Below are the code and all the weights of a small trained network. Each question names an input and a class and asks about switching units off, where a switched-off unit gives its printed mean instead of its output.

import numpy as np


def w(rows, s, z=0):
    codes = np.array(rows[::2]) - 128.0
    scale = np.full(codes.shape[1], s)
    scale[-1] = z or s
    return codes * scale


def f(y):
    return y / 2 * (1 + np.tanh(0.7978845608 * (y + 0.044715 * y**3)))


def log_softmax(a):
    a = a - a.max(-1, keepdims=True)
    return a - np.log(np.exp(a).sum(-1, keepdims=True))


def net(x, mask):
    res = np.array(x, float).reshape(1, 2) / 4 @ E
    y = f(res @ A[0][:, :-1].T + A[0][:, -1])
    res = res + np.where(mask, y, B[0][:, -1]) @ B[0][:, :-1]
    return log_softmax(res[-1] @ U[:, :-1].T + U[:, -1])


A, B = {}, {}
E = w([
[43,142,1,6,144,198,53],'x0',
[116,218,228,165,13,231,98],'x1',
],0.0094)
A[0] = w([
[122,217,205,159,116,163,51,89],'n1',
[227,92,212,203,140,82,177,159],'n2',
[111,95,133,118,137,70,156,73],'n3',
[166,121,190,159,90,234,104,83],'n4',
[99,149,42,137,218,54,127,48],'n5',
[23,48,40,67,176,163,69,158],'n6',
[187,95,204,162,123,77,254,40],'n7',
[135,226,197,132,33,189,148,254],'n8',
[154,194,122,94,160,83,160,202],'n9',
[153,85,59,120,170,61,233,236],'n10',
[163,45,88,119,116,4,149,70],'n11',
],0.0086,0.0099)
B[0] = w([
[119,178,163,147,146,83,83,176],'n1',
[85,187,69,91,124,161,183,222],'n2',
[119,136,168,86,148,143,44,138],'n3',
[102,153,151,190,156,92,41,170],'n4',
[57,171,165,135,153,129,37,170],'n5',
[92,156,106,113,182,129,157,228],'n6',
[58,217,115,90,171,210,55,183],'n7',
[131,163,125,138,162,77,187,250],'n8',
[106,121,108,160,148,108,166,166],'n9',
[106,107,161,151,133,83,174,231],'n10',
[147,117,186,160,173,108,3,176],'n11',
],0.014,0.017)
U = w([
[104,153,240,170,180,61,72,107],'0',
[82,195,70,60,162,218,101,117],'1',
[133,91,125,162,132,56,254,248],'2',
[148,49,201,157,131,135,85,102],'3',
[150,90,194,117,115,154,80,99],'4',
[134,128,164,116,107,173,96,94],'5',
[178,85,168,130,125,112,47,100],'6',
],0.012,0.011)

Each question gives the input, the list of numbers given to net, and the class t.
The units are the neurons (one row each of A and B). Each row of codes is followed by its name. A weight is (code - 128) times the scale printed after its matrix; where a second scale follows, it is the last column's (A, B and U).
mask holds one flag per neuron, in row order. A switched-off neuron (its flag False) gives its mean, the last column of its row in B, instead of its output. The means were averaged over made-up inputs and are rounded, as every weight is.
A unit's drop is (log p(t) with every unit on - log p(t) with that unit switched off) / (log p(t) with every unit on - log p(t) with every unit switched off).
The circuit of an input: a set's keep is (log p(t) with only the set's units on - log p(t) with every unit switched off) / (log p(t) with every unit on - log p(t) with every unit switched off). Starting from all 11 units, units are removed one at a time, each time the one whose removal leaves the highest keep (on an exact tie, the one counted first), for as long as the keep stays at least 0.8.
circuit, biggest first: the units of the circuit, biggest drop first
k most important neurons: the k neurons with the biggest drops, biggest first
drop when u is switched off: that unit's drop, to one decimal
input [-8,-4], class 1: circuit, biggest first : [n7]
input [-7,6], class 1: 4 most important neurons : [n2 n7 n10 n11]
input [-4,-1], class 1: 3 most important neurons : [n7 n2 n8]
input [-2,3], class 2: circuit, biggest first : [n11 n5]
input [3,0], class 2: circuit, biggest first : [n7 n5]
input [-7,2], class 1: 2 most important neurons : [n7 n2]
input [1,2], class 2: circuit, biggest first : [n7 n11]
input [-5,3], class 1: 2 most important neurons : [n2 n7]
input [7,-7], class 0: 3 most important neurons : [n2 n10 n5]
input [5,5], class 0: 2 most important neurons : [n2 n7]
input [4,-4], class 0: 3 most important neurons : [n2 n7 n5]
input [7,-8], class 0: 2 most important neurons : [n10 n2]
input [6,6], class 0: 3 most important neurons : [n2 n7 n1]
input [1,-1], class 2: most important neuron : [n7]
input [-6,-4], class 1: 2 most important neurons : [n2 n7]
input [-5,-2], class 1: 2 most important neurons : [n7 n2]
input [7,7], class 0: 2 most important neurons : [n2 n1]
input [-6,4], class 1: drop when n7 is switched off : 0.2
input [-7,-6], class 1: drop when n2 is switched off : 1.2
input [-7,-5], class 1: drop when n2 is switched off : 0.9
